Here is a tiny trained network, its code and every weight. The questions are about switching its units off for an input and a class, where a switched-off unit gives its printed mean instead of its output.

import numpy as np


def w(rows, s, z=0):
    codes = np.array(rows[::2]) - 128.0
    scale = np.full(codes.shape[1], s)
    scale[-1] = z or s
    return codes * scale


def norm(h):
    return h / np.sqrt((h * h).mean(-1, keepdims=True) + 1e-5)


def f(y):
    return y / 2 * (1 + np.tanh(0.7978845608 * (y + 0.044715 * y**3)))


def log_softmax(a):
    a = a - a.max(-1, keepdims=True)
    return a - np.log(np.exp(a).sum(-1, keepdims=True))


def net(x, mask):
    res = np.array(x, float).reshape(1, 5) / 4 @ E
    u = 0
    for l in range(3):
        y = f(norm(res) @ A[l][:, :-1].T + A[l][:, -1])
        res = res + np.where(mask[u : u + 10], y, B[l][:, -1]) @ B[l][:, :-1]
        u += 10
    return log_softmax(norm(res)[-1] @ U[:, :-1].T + U[:, -1])


A, B = {}, {}
E = w([
[130,139,124,22,120,84,128,125,133,122],'x0',
[131,129,122,129,127,131,126,130,124,131],'x1',
[140,231,86,126,190,132,230,126,126,131],'x2',
[110,109,128,128,163,112,140,253,120,239],'x3',
[131,130,128,129,122,127,129,126,126,130],'x4',
],0.0032)
A[0] = w([
[121,75,169,123,111,111,84,170,146,168,70],'0.n1',
[143,174,133,127,139,132,160,79,152,87,80],'0.n2',
[127,126,125,127,130,128,126,129,130,129,128],'0.n3',
[128,93,136,129,86,134,81,91,119,90,105],'0.n4',
[132,125,135,2,119,112,124,124,118,122,236],'0.n5',
[128,130,132,128,128,128,128,128,127,128,125],'0.n6',
[128,127,127,128,128,128,128,128,128,128,128],'0.n7',
[126,90,137,129,84,135,79,88,117,88,102],'0.n8',
[128,128,128,128,128,128,128,128,128,128,128],'0.n9',
[136,155,140,90,123,104,149,106,127,107,2],'0.n10',
],0.0061,0.0022)
B[0] = w([
[145,87,86,125,65,142,65,76,52,3,210],'0.n1',
[103,54,50,129,47,152,59,84,84,117,190],'0.n2',
[134,128,135,127,127,128,128,130,125,124,128],'0.n3',
[133,189,187,146,215,120,209,184,187,191,196],'0.n4',
[115,150,120,43,126,44,127,139,148,135,253],'0.n5',
[126,128,127,129,127,128,128,126,131,126,127],'0.n6',
[129,128,128,128,128,128,128,128,128,128,128],'0.n7',
[133,200,191,146,219,119,216,193,191,202,202],'0.n8',
[127,128,128,128,128,128,128,128,128,128,128],'0.n9',
[85,147,57,133,197,144,115,85,145,130,138],'0.n10',
],0.0033,0.0044)
A[1] = w([
[115,125,123,126,131,126,132,134,126,143,121],'1.n1',
[99,119,137,103,148,119,125,158,124,173,106],'1.n2',
[176,152,133,100,125,137,162,111,136,116,117],'1.n3',
[111,111,100,40,77,84,86,112,74,29,101],'1.n4',
[136,130,130,129,124,129,126,125,130,123,131],'1.n5',
[128,179,75,130,161,114,189,212,72,217,114],'1.n6',
[129,129,130,128,127,128,127,127,128,124,129],'1.n7',
[126,127,128,128,129,128,128,129,128,130,127],'1.n8',
[149,71,67,130,3,179,55,49,99,92,1],'1.n9',
[177,124,162,137,76,137,106,88,165,105,121],'1.n10',
],0.0036,0.0039)
B[1] = w([
[133,127,133,130,125,131,122,101,139,110,125],'1.n1',
[141,135,151,130,97,132,141,55,136,69,139],'1.n2',
[107,106,125,112,139,112,90,154,121,137,136],'1.n3',
[234,158,102,145,57,155,72,137,196,255,251],'1.n4',
[125,128,127,127,130,127,129,139,123,134,130],'1.n5',
[133,121,252,141,138,122,106,56,210,77,236],'1.n6',
[128,128,126,127,129,127,130,136,125,133,129],'1.n7',
[129,129,128,128,128,128,128,125,130,126,127],'1.n8',
[80,154,185,143,201,128,196,154,145,111,167],'1.n9',
[102,131,128,113,176,117,154,185,96,152,128],'1.n10',
],0.0034,0.0021)
A[2] = w([
[95,136,62,197,123,209,151,89,81,94,1],'2.n1',
[130,128,131,128,126,127,125,122,131,123,131],'2.n2',
[148,188,165,58,123,82,159,106,190,129,88],'2.n3',
[112,134,132,73,156,83,116,174,151,165,105],'2.n4',
[110,158,154,224,180,200,179,108,151,119,151],'2.n5',
[149,72,127,195,90,201,92,155,63,118,88],'2.n6',
[132,117,79,193,107,196,131,103,64,97,77],'2.n7',
[111,139,2,122,104,131,119,93,98,120,139],'2.n8',
[130,112,194,227,160,176,140,167,147,138,148],'2.n9',
[132,133,129,127,131,130,140,136,122,131,120],'2.n10',
],0.0046,0.0029)
B[2] = w([
[105,55,244,103,122,45,180,160,95,87,165],'2.n1',
[128,130,127,129,129,128,131,135,127,132,130],'2.n2',
[46,111,135,177,234,128,151,178,116,104,237],'2.n3',
[126,111,211,158,108,134,167,83,114,38,184],'2.n4',
[227,103,173,134,10,154,92,144,140,162,253],'2.n5',
[21,156,115,133,244,132,138,141,96,88,178],'2.n6',
[68,59,222,125,184,77,175,167,86,81,166],'2.n7',
[132,105,77,143,97,168,156,89,79,123,190],'2.n8',
[151,195,3,133,130,183,110,69,148,172,249],'2.n9',
[126,120,128,124,127,121,112,120,133,120,126],'2.n10',
],0.004,0.0038)
U = w([
[200,167,136,186,100,190,122,120,177,183,252],'0',
[85,158,182,92,224,81,171,143,173,112,165],'1',
[139,58,178,160,76,134,189,106,55,85,98],'2',
[110,150,4,84,121,128,154,62,102,114,40],'3',
[46,106,80,173,206,171,82,168,66,129,104],'4',
[157,88,130,71,48,95,56,169,113,144,56],'5',
],0.012,0.0015)

Each question gives the input, the list of numbers given to net, and the class t.
The units are the neurons (one row each of A and B). Each row of codes is followed by its name. A weight is (code - 128) times the scale printed after its matrix; where a second scale follows, it is the last column's (A, B and U).
mask holds one flag per neuron, layer by layer. A switched-off neuron (its flag False) gives its mean, the last column of its row in B, instead of its output. The means were averaged over made-up inputs and are rounded, as every weight is.
A unit's drop is (log p(t) with every unit on - log p(t) with that unit switched off) / (log p(t) with every unit on - log p(t) with every unit switched off).
The circuit of an input: a set's keep is (log p(t) with only the set's units on - log p(t) with every unit switched off) / (log p(t) with every unit on - log p(t) with every unit switched off). Starting from the 12 units with the biggest drops (on a tie, the unit counted first), units are removed one at a time, each time the one whose removal leaves the highest keep (on an exact tie, the one counted first), for as long as the keep stays at least 0.8.
units of the circuit, in order: the units of the circuit, biggest drop first
most important unit: the unit with the biggest drop
top k neurons: the k neurons with the biggest drops, biggest first
k most important neurons of layer l: the k neurons of layer l with the biggest drops, biggest first
drop of u: that unit's drop, to one decimal
input [-6,3,2,-8,1], class 2: most important unit	0.n2
input [-1,0,7,3,-3], class 0: units of the circuit, in order	0.n5; 2.n5
input [-1,0,-6,0,5], class 0: top 3 neurons	0.n8; 0.n4; 0.n2
input [6,3,0,-2,0], class 1: top 2 neurons	0.n1; 2.n3
input [-4,-6,8,0,2], class 2: 4 most important neurons of layer 0	0.n8; 0.n4; 0.n2; 0.n5
input [1,6,-3,-6,-4], class 1: top 2 neurons	2.n3; 1.n4
input [-5,7,5,0,7], class 2: 3 most important neurons of layer 0	0.n8; 0.n4; 0.n5
input [6,-6,3,-1,5], class 3: top 2 neurons	0.n8; 0.n4
input [-7,7,-7,-1,7], class 0: top 4 neurons	0.n8; 0.n4; 0.n2; 2.n5
input [0,2,-3,2,5], class 4: top 3 neurons	2.n6; 0.n5; 0.n1
input [-2,-5,-7,1,0], class 4: top 3 neurons	0.n1; 2.n6; 1.n6
input [0,-4,-7,8,2], class 4: top 4 neurons	2.n6; 2.n5; 0.n5; 0.n1
input [2,0,-8,0,3], class 1: top 2 neurons	0.n8; 0.n4
input [0,-2,1,5,3], class 0: 2 most important neurons of layer 0	0.n5; 0.n2
input [-1,-2,4,-2,0], class 2: most important unit	0.n5
input [-6,2,1,0,4], class 2: 2 most important neurons of layer 0	0.n8; 0.n4
input [-2,-7,0,-7,7], class 0: 2 most important neurons of layer 0	0.n8; 0.n4
input [0,4,-3,4,8], class 4: top 2 neurons	2.n6; 0.n5
input [-1,-2,-5,6,7], class 4: top 3 neurons	2.n6; 0.n5; 2.n5
input [2,0,-4,0,-3], class 1: most important unit	0.n8
input [1,8,6,0,0], class 3: top 3 neurons	0.n8; 0.n4; 0.n2
input [0,6,-2,-4,-5], class 0: top 2 neurons	2.n5; 0.n5
input [-7,-1,-8,-2,-7], class 0: top 2 neurons	0.n8; 0.n4
input [-7,5,-6,-8,8], class 0: drop of 2.n8	0.0
input [-3,7,8,7,-7], class 0: drop of 0.n5	0.1
input [-1,7,-6,3,-2], class 4: drop of 2.n6	0.3
input [-3,-3,-8,4,-3], class 4: drop of 2.n6	0.2
